Below are the code and all the weights of a small trained network. Each question names an input and a class and asks about switching units off, where a switched-off unit gives its printed mean instead of its output.

import numpy as np


def w(rows, s, z=0):
    codes = np.array(rows[::2]) - 128.0
    scale = np.full(codes.shape[1], s)
    scale[-1] = z or s
    return codes * scale


def norm(h):
    return h / np.sqrt((h * h).mean(-1, keepdims=True) + 1e-5)


def f(y):
    return np.maximum(y, 0)


def log_softmax(a):
    a = a - a.max(-1, keepdims=True)
    return a - np.log(np.exp(a).sum(-1, keepdims=True))


def net(x, mask):
    res = np.array(x, float).reshape(1, 3) / 4 @ E
    u = 0
    for l in range(4):
        y = f(norm(res) @ A[l][:, :-1].T + A[l][:, -1])
        res = res + np.where(mask[u : u + 3], y, B[l][:, -1]) @ B[l][:, :-1]
        u += 3
    return log_softmax(norm(res)[-1] @ U[:, :-1].T + U[:, -1])


A, B = {}, {}
E = w([
[249,156,133,2],'x0',
[231,164,13,212],'x1',
[68,120,99,68],'x2',
],0.0062)
A[0] = w([
[161,152,68,215,225],'L0N0',
[113,156,254,86,251],'L0N1',
[11,105,117,184,207],'L0N2',
],0.0073,0.00025)
B[0] = w([
[149,134,247,84,254],'L0N0',
[136,30,6,244,235],'L0N1',
[115,199,78,200,254],'L0N2',
],0.011,0.0042)
A[1] = w([
[116,124,62,159,218],'L1N0',
[203,10,133,217,189],'L1N1',
[146,147,136,171,5],'L1N2',
],0.011,0.0025)
B[1] = w([
[172,250,148,140,208],'L1N0',
[88,37,151,3,255],'L1N1',
[196,18,207,185,153],'L1N2',
],0.0064,0.0077)
A[2] = w([
[172,63,146,181,53],'L2N0',
[192,253,101,12,155],'L2N1',
[125,73,250,165,6],'L2N2',
],0.0063,0.0022)
B[2] = w([
[125,90,254,106,166],'L2N0',
[123,210,51,72,252],'L2N1',
[178,93,195,191,185],'L2N2',
],0.0087,0.0043)
A[3] = w([
[154,167,81,101,89],'L3N0',
[72,214,105,214,254],'L3N1',
[179,2,59,89,49],'L3N2',
],0.0075,0.00075)
B[3] = w([
[188,204,158,127,201],'L3N0',
[44,176,130,244,253],'L3N1',
[96,79,107,110,234],'L3N2',
],0.011,0.0041)
U = w([
[108,167,24,95,2],'0',
[87,17,50,52,206],'1',
[194,83,206,142,115],'2',
[214,234,66,1,162],'3',
[49,166,71,239,185],'4',
],0.012,0.0052)

Each question gives the input, the list of numbers given to net, and the class t.
The units are the neurons (one row each of A and B). Each row of codes is followed by its name. A weight is (code - 128) times the scale printed after its matrix; where a second scale follows, it is the last column's (A, B and U).
mask holds one flag per neuron, layer by layer. A switched-off neuron (its flag False) gives its mean, the last column of its row in B, instead of its output. The means were averaged over made-up inputs and are rounded, as every weight is.
A unit's drop is (log p(t) with every unit on - log p(t) with that unit switched off) / (log p(t) with every unit on - log p(t) with every unit switched off).
The circuit of an input: a set's keep is (log p(t) with only the set's units on - log p(t) with every unit switched off) / (log p(t) with every unit on - log p(t) with every unit switched off). Starting from all 12 units, units are removed one at a time, each time the one whose removal leaves the highest keep (on an exact tie, the one counted first), for as long as the keep stays at least 0.8.
circuit, biggest first: the units of the circuit, biggest drop first
unit that matters most: the unit with the biggest drop
top k neurons: the k neurons with the biggest drops, biggest first
top k neurons in layer l: the k neurons of layer l with the biggest drops, biggest first
drop of u: that unit's drop, to one decimal
input [-1,-5,-3], class 1: unit that matters most : L0N1
input [8,-4,2], class 1: circuit, biggest first : (L0N1 L3N2)
input [-7,5,-5], class 2: top 2 neurons : (L0N0 L1N2)
input [-6,8,3], class 2: top 3 neurons : (L0N0 L1N2 L2N1)
input [0,-8,-3], class 1: top 2 neurons : (L0N1 L1N1)
input [8,-6,5], class 1: top 2 neurons : (L0N1 L0N2)
input [-8,2,-8], class 2: top 2 neurons : (L0N0 L1N2)
input [-8,3,-7], class 2: circuit, biggest first : (L0N0 L2N0 L1N1)
input [0,-3,2], class 1: circuit, biggest first : (L0N1 L1N1)
input [0,1,2], class 3: top 2 neurons : (L0N2 L0N1)
input [6,-5,7], class 1: top 2 neurons : (L0N2 L0N1)
input [-1,4,6], class 3: top 2 neurons in layer 2 : (L2N1 L2N2)
input [-5,7,2], class 2: top 2 neurons : (L0N0 L1N2)
input [-2,7,-2], class 2: top neuron in layer 0 : (L0N1)
input [-2,-2,-7], class 2: top 2 neurons in layer 2 : (L2N2 L2N0)
input [1,7,-7], class 2: top 2 neurons in layer 1 : (L1N0 L1N2)
input [1,-4,8], class 4: top 2 neurons in layer 1 : (L1N1 L1N0)
input [-8,7,-8], class 2: top 2 neurons in layer 1 : (L1N1 L1N2)
input [-3,1,-7], class 2: drop of L1N0 : 0.0
input [8,-5,-7], class 1: drop of L0N1 : 0.4
input [-6,5,-3], class 2: unit that matters most : L0N0
input [1,-5,-7], class 1: drop of L1N1 : 0.1
